[[-16  16   3 -13  -3]
 [ -8 -12  -3  -5  41]
 [ -9  29   5  -1 -13]
 [-16 -23   4 -14  11]
 [  1  34  -5  -4  57]]
->
[[ 57  -4  -5  34   1]
 [ 11 -14   4 -23 -16]
 [-13  -1   5  29  -9]
 [ 41  -5  -3 -12  -8]
 [ -3 -13   3  16 -16]]

[[-19   9 -19   8  11  11  12 -14 -20 -17]
 [-32 -12 -16  -9  -5  -5  -4 -27 -41 -17]
 [-12  17   0  18  18  19  17  12 -11   5]
 [  6 -16  33  -1  -4  -3  -7  28  -4  34]
 [-50 -16 -24 -21 -16 -15 -14 -34 -59 -23]
 [-37   2 -40 -11  -5  -5  -1 -45 -37 -40]
 [-40  17 -32 -24 -27 -28 -24 -27 -24 -26]
 [ -5 -14  -6 -12 -11 -11 -11  -6  -6  -7]
 [  3 -12   5   0   1   1  -1   8   0   5]]
->
[[  5   0   8  -1   1   1   0   5 -12   3]
 [ -7  -6  -6 -11 -11 -11 -12  -6 -14  -5]
 [-26 -24 -27 -24 -28 -27 -24 -32  17 -40]
 [-40 -37 -45  -1  -5  -5 -11 -40   2 -37]
 [-23 -59 -34 -14 -15 -16 -21 -24 -16 -50]
 [ 34  -4  28  -7  -3  -4  -1  33 -16   6]
 [  5 -11  12  17  19  18  18   0  17 -12]
 [-17 -41 -27  -4  -5  -5  -9 -16 -12 -32]
 [-17 -20 -14  12  11  11   8 -19   9 -19]]

[[ 38  19  36  70  60  41]
 [-63 -13 -60 -49 -47 -47]]
->
[[-47 -47 -49 -60 -13 -63]
 [ 41  60  70  36  19  38]]

[[ -8  -2 -10  -8  30  12]
 [-39  17  18 -58  54 -13]]
->
[[-13  54 -58  18  17 -39]
 [ 12  30  -8 -10  -2  -8]]

[[-54 -51  22]
 [-23 -14  -6]
 [-34 -31  19]
 [-49 -61  15]
 [-13  18  -3]
 [-56  15 -45]]
->
[[-45  15 -56]
 [ -3  18 -13]
 [ 15 -61 -49]
 [ 19 -31 -34]
 [ -6 -14 -23]
 [ 22 -51 -54]]

[[-12  -6   6 -23 -31   1]
 [ 43  -6  54 -20   4  14]
 [-13  26   6 -12  13  18]
 [ 30   2 -12 -18 -23  57]
 [-69  -6  43  -7   4  19]
 [-61 -15   6 -20   4  18]
 [-13  -3 -30 -48  12   9]]
->
[[  9  12 -48 -30  -3 -13]
 [ 18   4 -20   6 -15 -61]
 [ 19   4  -7  43  -6 -69]
 [ 57 -23 -18 -12   2  30]
 [ 18  13 -12   6  26 -13]
 [ 14   4 -20  54  -6  43]
 [  1 -31 -23   6  -6 -12]]
